Below is a small trained network, with its code and all its weights. Each question gives an input and a target symbol and asks what happens when units are switched off, that is, made to give their printed mean instead of their output.

import numpy as np


def w(rows, s, z=0):
    codes = np.array(rows[::2]) - 128.0
    scale = np.full(codes.shape[1], s)
    scale[-1] = z or s
    return codes * scale


def f(y):
    return y / 2 * (1 + np.tanh(0.7978845608 * (y + 0.044715 * y**3)))


def softmax(a):
    e = np.exp(a - a.max(-1, keepdims=True))
    return e / e.sum(-1, keepdims=True)


def log_softmax(a):
    a = a - a.max(-1, keepdims=True)
    return a - np.log(np.exp(a).sum(-1, keepdims=True))


def net(x, mask):
    ids = ['βζθλμξσφω'.index(c) for c in x.split()]
    T = len(ids)
    res = E[ids] + P[:T]
    u = 0
    for l in range(2):
        q, k, v = (res @ M[l].T for M in (Q, K, V))
        z = softmax(np.where(np.tri(T) > 0, q @ k.T / 4**0.5, -1e9)) @ v
        res = res + np.where(mask[u], z, O[l][:, -1]) @ O[l][:, :-1]
        u += 1
        y = f(res @ A[l][:, :-1].T + A[l][:, -1])
        res = res + np.where(mask[u : u + 4], y, B[l][:, -1]) @ B[l][:, :-1]
        u += 4
    return log_softmax(res[-1] @ U[:, :-1].T + U[:, -1])


Q, K, V, O, A, B = {}, {}, {}, {}, {}, {}
E = w([
[100,112,43],'β',
[234,81,173],'ζ',
[96,156,94],'θ',
[67,26,244],'λ',
[91,239,199],'μ',
[184,56,80],'ξ',
[121,77,152],'σ',
[116,88,132],'φ',
[90,184,190],'ω',
],0.011)
P = w([
[6,78,132],'0',
[134,143,141],'1',
[135,144,138],'2',
[135,141,138],'3',
[135,136,135],'4',
[119,125,134],'5',
[118,123,134],'6',
[121,120,132],'7',
[120,120,134],'8',
[120,119,135],'9',
[121,120,133],'10',
[122,119,135],'11',
[122,120,131],'12',
],0.012)
Q[0] = w([
[63,112,43],'0.h0',
[43,246,205],'0.h0',
[147,82,85],'0.h0',
[253,107,221],'0.h0',
],0.017)
K[0] = w([
[156,199,105],'0.h0',
[5,168,99],'0.h0',
[178,124,136],'0.h0',
[141,6,176],'0.h0',
],0.019)
V[0] = w([
[169,54,146],'0.h0',
[147,114,147],'0.h0',
[88,222,107],'0.h0',
[188,140,255],'0.h0',
],0.0097)
O[0] = w([
[201,44,196,119],'0.h0',
[130,105,148,115],'0.h0',
[42,247,51,50],'0.h0',
[1,2,177,255],'0.h0',
],0.0069,0.0011)
A[0] = w([
[167,175,254,254],'0.n0',
[54,115,25,126],'0.n1',
[200,199,124,207],'0.n2',
[48,194,214,74],'0.n3',
],0.0091,0.0025)
B[0] = w([
[191,140,120,253],'0.n0',
[132,96,87,181],'0.n1',
[5,17,83,173],'0.n2',
[176,170,162,234],'0.n3',
],0.018,0.0069)
Q[1] = w([
[133,209,245],'1.h0',
[141,69,69],'1.h0',
[77,154,216],'1.h0',
[135,63,4],'1.h0',
],0.017)
K[1] = w([
[160,248,221],'1.h0',
[73,91,82],'1.h0',
[150,139,188],'1.h0',
[112,20,33],'1.h0',
],0.017)
V[1] = w([
[237,91,3],'1.h0',
[196,140,86],'1.h0',
[230,152,64],'1.h0',
[238,143,49],'1.h0',
],0.0041)
O[1] = w([
[42,1,216,136],'1.h0',
[87,98,126,202],'1.h0',
[74,101,110,251],'1.h0',
[44,55,145,239],'1.h0',
],0.0057,0.0016)
A[1] = w([
[92,164,66,209],'1.n0',
[199,81,194,17],'1.n1',
[149,11,85,2],'1.n2',
[102,179,109,29],'1.n3',
],0.012,0.0044)
B[1] = w([
[90,93,197,191],'1.n0',
[31,202,178,252],'1.n1',
[205,159,17,208],'1.n2',
[55,144,8,152],'1.n3',
],0.014,0.011)
U = w([
[93,101,34,126],'β',
[162,233,79,85],'ζ',
[2,41,112,90],'θ',
[62,124,184,85],'λ',
[10,183,38,73],'μ',
[204,186,52,163],'ξ',
[154,105,132,190],'σ',
[169,59,138,254],'φ',
[110,158,77,128],'ω',
],0.0057,0.0082)

Each question gives the input, a string of symbols that net reads in full, and the target symbol t.
The units are the heads (4 rows each of Q, K, V and O) and the neurons (one row each of A and B). Each row of codes is followed by its name. A weight is (code - 128) times the scale printed after its matrix; where a second scale follows, it is the last column's (O, A, B and U).
mask holds one flag per unit, layer by layer, with each layer's heads first. A switched-off unit (its flag False) gives its mean, the last column of its rows in O or B, instead of its output. The means were averaged over made-up inputs and are rounded, as every weight is.
A unit's drop is (log p(t) with every unit on - log p(t) with that unit switched off) / (log p(t) with every unit on - log p(t) with every unit switched off).
The circuit of an input: a set's keep is (log p(t) with only the set's units on - log p(t) with every unit switched off) / (log p(t) with every unit on - log p(t) with every unit switched off). Starting from all 10 units, units are removed one at a time, each time the one whose removal leaves the highest keep (on an exact tie, the one counted first), for as long as the keep stays at least 0.8.
units of the circuit, in order: the units of the circuit, biggest drop first
unit that matters most: the unit with the biggest drop
top k neurons: the k neurons with the biggest drops, biggest first
k most important neurons of layer l: the k neurons of layer l with the biggest drops, biggest first
drop when u is switched off: that unit's drop, to one decimal
input μ φ λ, target λ: unit that matters most => 1.n1
input ω μ λ λ, target λ: top 3 neurons => [0.n2, 1.n1, 0.n1]
input λ λ μ μ μ μ θ μ μ λ ζ, target ζ: units of the circuit, in order => [1.n2, 1.n1, 0.h0, 0.n0]
input β λ λ λ μ φ ξ ξ μ β φ ω, target β: units of the circuit, in order => [0.h0, 0.n2, 1.n2, 1.n1]
input μ μ μ σ μ μ λ ζ μ λ β, target β: units of the circuit, in order => [0.n1, 0.h0, 1.n1]
input ξ μ μ, target ξ: top 3 neurons => [0.n2, 0.n0, 1.n2]
input ξ λ ω, target ξ: top 3 neurons => [0.n2, 1.n2, 0.n0]
input φ λ σ σ φ μ λ λ ζ μ μ λ ω, target φ: units of the circuit, in order => [1.n1, 1.n3]
input ξ σ λ σ μ, target ξ: units of the circuit, in order => [0.n0, 0.h0]
input φ φ ξ ω ζ ξ μ λ σ ω, target φ: units of the circuit, in order => [1.n1, 0.h0, 1.n3, 0.n2]
input μ μ λ λ μ σ ω ζ μ ζ μ σ μ, target μ: top 3 neurons => [1.n3, 0.n3, 0.n0]
input λ λ β μ ξ λ μ μ μ φ ω ζ ω, target λ: 3 most important neurons of layer 0 => [0.n2, 0.n0, 0.n1]
input μ μ λ φ ξ θ σ φ μ μ ζ, target ζ: top 2 neurons => [1.n1, 1.n2]
input μ φ ω φ ω, target μ: unit that matters most => 0.h0
input θ σ σ μ μ, target θ: 2 most important neurons of layer 1 => [1.n0, 1.n2]
input φ μ μ σ μ, target φ: 3 most important neurons of layer 1 => [1.n1, 1.n3, 1.n2]
input μ λ λ σ ω, target μ: 2 most important neurons of layer 1 => [1.n3, 1.n2]
input λ μ λ μ, target λ: 2 most important neurons of layer 0 => [0.n0, 0.n1]
input μ ω μ μ φ μ φ μ μ θ, target θ: 2 most important neurons of layer 0 => [0.n1, 0.n0]
input λ ξ ξ ω φ λ ω, target λ: top neuron => [1.n1]
input φ μ σ μ λ μ μ φ ξ θ ζ μ μ, target φ: 2 most important neurons of layer 0 => [0.n2, 0.n0]
input μ λ β λ σ φ λ θ, target θ: 2 most important neurons of layer 1 => [1.n0, 1.n2]
input μ μ ω θ θ σ ξ, target ξ: drop when 1.n2 is switched off => 1.3
input ω θ μ ω μ μ θ ξ, target ξ: drop when 0.h0 is switched off => 0.2
input μ μ θ μ, target μ: drop when 0.n1 is switched off => -0.1
